data =
153,83,46,109,134,48,104,98,161,38
85,52,46,59,65,112,100,169,97,91
67,50,67,54,60,122,123,166,89,95
51,127,103,151,131,84,41,23,54,93
65,41,44,79,58,107,108,132,86,66
129,98,138,50,103,145,145,163,123,125
50,62,92,92,87,112,42,79,51,90
65,40,62,57,83,82,100,146,83,81
55,53,60,93,66,79,87,107,46,81
125,141,109,146,131,78,57,50,115,85
data[-10, -10] = 153
data[:, -3] = [98, 169, 166, 23, 132, 163, 79, 146, 107, 50]
data[-7, 3] = 151
data[3] = [51, 127, 103, 151, 131, 84, 41, 23, 54, 93]
data[-1, -9] = 141
data[-1, -7] = 146
data[7, -6] = 83
data[-8, 8] = 89
data[-8, 7] = 166
data[5, 9] = 125
data[4, 7] = 132
data[5] = [129, 98, 138, 50, 103, 145, 145, 163, 123, 125]
data[:, -8] = [46, 46, 67, 103, 44, 138, 92, 62, 60, 109]
data[-2, -4] = 87
data[-1, -5] = 78
data[8, -9] = 53
data[1, -1] = 91
data[-6, 3] = 79
data[-8] = [67, 50, 67, 54, 60, 122, 123, 166, 89, 95]
data[9, 0] = 125
data[:, -5] = [48, 112, 122, 84, 107, 145, 112, 82, 79, 78]
data[-2, 5] = 79
data[-3, 2] = 62
data[8, -10] = 55
data[1] = [85, 52, 46, 59, 65, 112, 100, 169, 97, 91]
data[:, 4] = [134, 65, 60, 131, 58, 103, 87, 83, 66, 131]
data[-3, -9] = 40
data[-4] = [50, 62, 92, 92, 87, 112, 42, 79, 51, 90]

W =
144,104,159,65,75,136,163,126
63,94,34,141,113,58,50,123
135,117,89,81,83,78,126,150
49,88,135,155,144,154,80,54
W[0,0] -> 144
W[:, -1] -> [126, 123, 150, 54]
W[-2,-5] -> 81
W[3,-1] -> 54
W[0,6] -> 163
W[-2,-8] -> 135
W[-4] -> [144, 104, 159, 65, 75, 136, 163, 126]
W[1,7] -> 123
W[3,-5] -> 155
W[:, -3] -> [136, 58, 78, 154]

M =
75,140,115,122,77,138,65
99,118,96,103,96,120,73
42,150,115,108,44,152,86
40,151,117,110,53,148,89
89,110,51,48,56,131,93
133,84,40,42,116,99,82
43,152,121,119,55,150,81
117,97,65,69,111,106,82
51,123,65,53,35,133,133
80,118,83,85,73,124,94
82,113,74,64,53,131,100
80,134,100,104,71,137,70
103,92,51,43,71,113,109
M[0, 0] = 75
M[12, 3] = 43
M[1, 3] = 103
M[9, 1] = 118
M[9, 2] = 83
M[4, 5] = 131
M[:, 5] = [138, 120, 152, 148, 131, 99, 150, 106, 133, 124, 131, 137, 113]
M[9, 5] = 124
M[2, 2] = 115
M[7, 2] = 65
M[5, 3] = 42
M[3, 0] = 40
M[10, 2] = 74
M[6, 2] = 121
M[10, 4] = 53
M[7, 0] = 117
M[2, 1] = 150
M[7, 4] = 111
M[11, 5] = 137
M[11, 3] = 104
M[11] = [80, 134, 100, 104, 71, 137, 70]
M[8, 4] = 35
M[10, 0] = 82
M[:, 1] = [140, 118, 150, 151, 110, 84, 152, 97, 123, 118, 113, 134, 92]
M[:, 2] = [115, 96, 115, 117, 51, 40, 121, 65, 65, 83, 74, 100, 51]
M[3] = [40, 151, 117, 110, 53, 148, 89]
M[11, 4] = 71

m =
154,138,122,110,105,97,99,100,100,100,98,100,100,100,99
102,103,99,101,103,109,113,136,145,154,170,163,152,126,115
103,103,102,108,116,130,144,169,162,156,149,129,125,104,103
166,167,158,141,124,110,100,103,103,100,97,99,100,99,99
101,103,99,100,103,110,114,138,147,156,170,160,152,123,113
166,154,139,124,111,100,99,101,100,100,97,99,100,99,100
101,101,100,105,110,122,133,161,161,160,159,139,133,108,104
101,103,102,110,115,133,146,169,163,156,148,128,125,104,102
100,101,98,98,103,99,96,101,104,102,119,137,153,162,166
103,102,105,113,121,138,151,172,161,153,142,124,122,103,101
104,105,107,121,130,151,160,173,154,142,130,115,116,102,102
m[0][0] -> 154
m[:, 4] -> [105, 103, 116, 124, 103, 111, 110, 115, 103, 121, 130]
m[2][11] -> 129
m[2][12] -> 125
m[6][9] -> 160
m[6] -> [101, 101, 100, 105, 110, 122, 133, 161, 161, 160, 159, 139, 133, 108, 104]
m[8][6] -> 96
m[:, 10] -> [98, 170, 149, 97, 170, 97, 159, 148, 119, 142, 130]
m[10] -> [104, 105, 107, 121, 130, 151, 160, 173, 154, 142, 130, 115, 116, 102, 102]
m[3][1] -> 167
m[7][5] -> 133
m[5][1] -> 154
m[3][4] -> 124
m[8][4] -> 103
m[0][5] -> 97
m[8][14] -> 166
m[10][14] -> 102
m[0] -> [154, 138, 122, 110, 105, 97, 99, 100, 100, 100, 98, 100, 100, 100, 99]
m[:, 12] -> [100, 152, 125, 100, 152, 100, 133, 125, 153, 122, 116]
m[:, 13] -> [100, 126, 104, 99, 123, 99, 108, 104, 162, 103, 102]
m[7][6] -> 146
m[4][7] -> 138
m[:, 5] -> [97, 109, 130, 110, 110, 100, 122, 133, 99, 138, 151]
m[6][0] -> 101
m[1][13] -> 126
m[3][6] -> 100
m[9][9] -> 153
m[0][1] -> 138
m[1][12] -> 152
m[4][1] -> 103
m[3][3] -> 141
m[5] -> [166, 154, 139, 124, 111, 100, 99, 101, 100, 100, 97, 99, 100, 99, 100]
m[5][10] -> 97
m[0][7] -> 100
m[8] -> [100, 101, 98, 98, 103, 99, 96, 101, 104, 102, 119, 137, 153, 162, 166]
m[:, 9] -> [100, 154, 156, 100, 156, 100, 160, 156, 102, 153, 142]

A = (126, 148, 94, 18, 34, 142, 119, 111, 26, 27, 53, 40, 136, 129, 47, 32)
A[0] -> 126
A[10] -> 53
A[9] -> 27
A[6] -> 119
A[13] -> 129
A[7] -> 111
A[12] -> 136

x =
158  134  129   76  126  161  162   65   40  162   39  161  162  121  164  163
 39  160  162  152  158   47   41   40   61   36   69   38   55   39   49   39
163   43   48   68   53  160  160  164  140  162  140  161  155  162  158  164
144  160  159  152  162  162  161   44   46  147   51  137  160   70  160  154
105   39   40   39   39   67   68  150   61   90   38  114   72  130   68   76
 39   74   91  128   96   40   39   72  157   35  154   38   38   38   37   38
159   38   40   40   38  157  158  160   63  159   46  161  155  161  156  160
 83   87   51   48   46  137  130   38   39   98   40   68  152   48  149  128
 39  162  158  159  160   42   39   40   69   40   78   40   44   39   41   38
 80  107  153  159  162   43   46  146  163   68  162   94   41  132   41   49
x[0, -16]: 158
x[:, -4]: [162, 55, 155, 160, 72, 38, 155, 152, 44, 41]
x[-1, -14]: 153
x[-10, -14]: 129
x[:, 8]: [40, 61, 140, 46, 61, 157, 63, 39, 69, 163]
x[-2, -2]: 41
x[-5, -7]: 35
x[5, 8]: 157
x[:, 6]: [162, 41, 160, 161, 68, 39, 158, 130, 39, 46]
x[-1, 10]: 162
x[-9, 6]: 41
x[5, -10]: 39
x[1]: [39, 160, 162, 152, 158, 47, 41, 40, 61, 36, 69, 38, 55, 39, 49, 39]
x[0, 15]: 163
x[3, 8]: 46
x[-7]: [144, 160, 159, 152, 162, 162, 161, 44, 46, 147, 51, 137, 160, 70, 160, 154]
x[8, -15]: 162
x[1, 10]: 69
x[7, -10]: 130
x[6, -9]: 160
x[-3, -14]: 51
x[7, 15]: 128
x[4, 14]: 68
x[:, 2]: [129, 162, 48, 159, 40, 91, 40, 51, 158, 153]
x[2]: [163, 43, 48, 68, 53, 160, 160, 164, 140, 162, 140, 161, 155, 162, 158, 164]
x[5, 14]: 37
x[-4, -11]: 157
x[-9, 12]: 55
x[3, 12]: 160
x[7, 10]: 40
x[3, 1]: 160
x[-2, 7]: 40
x[:, -7]: [162, 36, 162, 147, 90, 35, 159, 98, 40, 68]
x[-5]: [39, 74, 91, 128, 96, 40, 39, 72, 157, 35, 154, 38, 38, 38, 37, 38]
x[-7, -11]: 162
x[1, 2]: 162
